Read these off the row that follows.
1) The entry just right of -8?
2) The entry just left of -22?
[-28  -8 -22  32 -31]
1) -22
2) -8

arr = [[8, -20, 44, 10, -8, 35], [13, 1, -34, 24, 34, -15], [13, 40, 3, 18, 28, 14], [-52, 38, -70, 32, 51, 0], [5, 6, 42, -2, -5, 43], [3, -25, 16, -3, -16, -30], [23, 20, -24, -32, -8, 1], [-23, -39, -31, 40, -7, -44]]
Read off the entry just left of -34.
1
The entry just left of 35: -8
The entry just right of 18 -> 28
The entry just right of 24 -> 34
The entry just right of 28 -> 14
The entry just right of 16 is -3
The smallest entry is -70
The entry just left of -32 is -24
Read off the entry just left of -3.
16
The entry just right of the largest entry: 0
The entry just left of the largest entry -> 32
The entry just right of 5: 6

((0.12, -0.02, 0.01, -0.07, 0.03, 0.10, -0.09, -0.03, -0.12), (0.21, 0.01, -0.10, 0.09, 0.00, 0.06, 0.03, -0.07, -0.04))
The entry just right of the largest entry?
Answer: 0.01
The entry just left of 0.10 -> 0.03
